Below is a small trained network, with its code and all its weights. Each question gives an input and a target symbol and asks what happens when units are switched off, that is, made to give their printed mean instead of their output.

import numpy as np


def w(rows, s, z=0):
    codes = np.array(rows[::2]) - 128.0
    scale = np.full(codes.shape[1], s)
    scale[-1] = z or s
    return codes * scale


def f(y):
    return y / 2 * (1 + np.tanh(0.7978845608 * (y + 0.044715 * y**3)))


def softmax(a):
    e = np.exp(a - a.max(-1, keepdims=True))
    return e / e.sum(-1, keepdims=True)


def log_softmax(a):
    a = a - a.max(-1, keepdims=True)
    return a - np.log(np.exp(a).sum(-1, keepdims=True))


def net(x, mask):
    ids = ['αβγδεζηθλμξπστω'.index(c) for c in x.split()]
    T = len(ids)
    res = E[ids] + P[:T]
    r = res
    for j in range(2):
        rows = slice(2 * j, 2 * j + 2)
        q, k, v = (r @ M[0][rows].T for M in (Q, K, V))
        z = softmax(np.where(np.tri(T) > 0, q @ k.T / 2**0.5, -1e9)) @ v
        o = O[0][rows]
        res = res + np.where(mask[j], z, o[:, -1]) @ o[:, :-1]
    y = f(res @ A[0][:, :-1].T + A[0][:, -1])
    res = res + np.where(mask[2:10], y, B[0][:, -1]) @ B[0][:, :-1]
    return log_softmax(res[-1] @ U[:, :-1].T + U[:, -1])


Q, K, V, O, A, B = {}, {}, {}, {}, {}, {}
E = w([
[132,154,100,44,80],'α',
[152,124,127,129,66],'β',
[130,134,87,118,45],'γ',
[186,106,174,178,69],'δ',
[100,140,96,137,65],'ε',
[111,126,136,162,71],'ζ',
[72,102,212,166,190],'η',
[51,151,146,102,156],'θ',
[164,104,244,189,151],'λ',
[171,127,115,101,52],'μ',
[75,150,70,80,59],'ξ',
[7,157,101,95,92],'π',
[205,126,202,128,126],'σ',
[126,120,188,213,111],'τ',
[169,116,209,129,172],'ω',
],0.015)
P = w([
[123,43,130,173,5],'0',
[135,168,153,131,121],'1',
[118,56,145,63,128],'2',
[134,182,165,140,117],'3',
[115,74,129,40,136],'4',
[134,191,158,145,102],'5',
[122,82,133,29,149],'6',
[139,197,160,147,99],'7',
],0.019)
Q[0] = w([
[191,45,11,149,253],'H1',
[110,23,48,137,222],'H1',
[216,243,231,216,22],'H2',
[141,118,66,254,171],'H2',
],0.0062)
K[0] = w([
[155,227,158,59,244],'H1',
[120,198,113,7,236],'H1',
[140,126,63,179,1],'H2',
[65,118,132,128,184],'H2',
],0.0069)
V[0] = w([
[231,76,219,213,125],'H1',
[215,140,97,39,124],'H1',
[132,110,174,108,123],'H2',
[81,206,164,74,251],'H2',
],0.016)
O[0] = w([
[252,102,62,89,121,178],'H1',
[54,89,23,142,244,89],'H1',
[184,107,73,132,85,149],'H2',
[199,104,176,152,158,3],'H2',
],0.013,0.031)
A[0] = w([
[133,73,161,125,81,143],'N1',
[130,43,158,133,45,167],'N2',
[97,202,111,105,173,54],'N3',
[84,53,151,96,116,226],'N4',
[27,116,135,175,102,85],'N5',
[130,187,7,147,207,49],'N6',
[240,94,41,121,174,253],'N7',
[35,153,145,152,60,95],'N8',
],0.012,0.0034)
B[0] = w([
[166,84,88,227,224,175],'N1',
[126,179,141,105,216,221],'N2',
[42,59,162,147,167,151],'N3',
[237,118,72,48,114,162],'N4',
[170,35,201,127,151,188],'N5',
[214,93,177,254,102,168],'N6',
[71,101,168,126,151,243],'N7',
[118,152,110,137,191,253],'N8',
],0.0088,0.029)
U = w([
[129,111,134,197,174,89],'α',
[108,185,65,169,100,178],'β',
[68,123,79,135,136,136],'γ',
[156,142,102,113,58,110],'δ',
[58,179,122,62,131,138],'ε',
[113,215,69,88,129,65],'ζ',
[224,173,202,138,123,52],'η',
[148,255,155,179,140,190],'θ',
[211,88,34,74,244,111],'λ',
[147,154,70,226,139,123],'μ',
[63,102,173,64,141,2],'ξ',
[113,170,201,135,165,102],'π',
[201,96,186,181,81,110],'σ',
[183,193,142,55,95,84],'τ',
[168,87,161,66,149,248],'ω',
],0.0076)

Each question gives the input, a string of symbols that net reads in full, and the target symbol t.
The units are the heads (2 rows each of Q, K, V and O) and the neurons (one row each of A and B). Each row of codes is followed by its name. A weight is (code - 128) times the scale printed after its matrix; where a second scale follows, it is the last column's (O, A, B and U).
mask holds one flag per unit, heads first, then neurons. A switched-off unit (its flag False) gives its mean, the last column of its rows in O or B, instead of its output. The means were averaged over made-up inputs and are rounded, as every weight is.
A unit's drop is (log p(t) with every unit on - log p(t) with that unit switched off) / (log p(t) with every unit on - log p(t) with every unit switched off).
The circuit of an input: a set's keep is (log p(t) with only the set's units on - log p(t) with every unit switched off) / (log p(t) with every unit on - log p(t) with every unit switched off). Starting from all 10 units, units are removed one at a time, each time the one whose removal leaves the highest keep (on an exact tie, the one counted first), for as long as the keep stays at least 0.8.
circuit, biggest first: the units of the circuit, biggest drop first
unit that matters most: the unit with the biggest drop
k most important neurons: the k neurons with the biggest drops, biggest first
heads that matter: for each layer, one digit per head in row order, 1 if its drop is at least 0.15 and else 0, layers parted by /
input μ α ζ δ ζ γ μ α, target μ: unit that matters most : N6
input ζ ζ θ τ η π η θ, target ζ: circuit, biggest first : [H1; H2; N5]
input γ τ μ σ γ ε σ θ, target γ: circuit, biggest first : [H2; N3; N2]
input μ τ π β α θ θ τ, target μ: circuit, biggest first : [N6; H1; H2]
input σ ζ μ α ε θ μ θ, target σ: heads that matter : 10
input ε ζ ω γ, target ε: heads that matter : 11
input θ λ α ε θ γ θ ω, target θ: heads that matter : 10
input μ ω σ σ α λ, target μ: circuit, biggest first : [H1; N6; H2]
input τ η τ θ, target τ: circuit, biggest first : [H1; H2]
input ξ μ η τ γ τ, target ξ: circuit, biggest first : [N5; H1; H2]
input ε ε τ η, target ε: 2 most important neurons : [N6; N1]
input ω δ θ θ, target ω: circuit, biggest first : [H1; N7; N8; N1]
input ζ σ α σ, target ζ: circuit, biggest first : [H2; H1; N5]
input π μ ζ ε σ α η μ, target π: circuit, biggest first : [H1; N5]
input ε μ ε λ σ λ δ ξ, target ε: unit that matters most : H2
input α ω ε σ δ α, target α: circuit, biggest first : [H1; N6; N3]
input γ θ μ ζ λ ξ θ α, target γ: circuit, biggest first : [H2; N3; N6]
input θ μ α θ ξ μ θ ξ, target θ: circuit, biggest first : [H1; H2; N5]
input τ θ μ α θ λ θ, target ω: 3 most important neurons : [N8; N1; N2]
input τ θ η δ, target τ: most important neuron : [N8]
input ζ π σ ξ σ α, target ζ: 2 most important neurons : [N7; N5]
input γ θ ξ ε σ δ, target γ: 2 most important neurons : [N3; N5]
input λ λ ξ β τ ε, target λ: 2 most important neurons : [N1; N2]
input α ω δ γ γ ξ, target α: 4 most important neurons : [N6; N5; N3; N8]
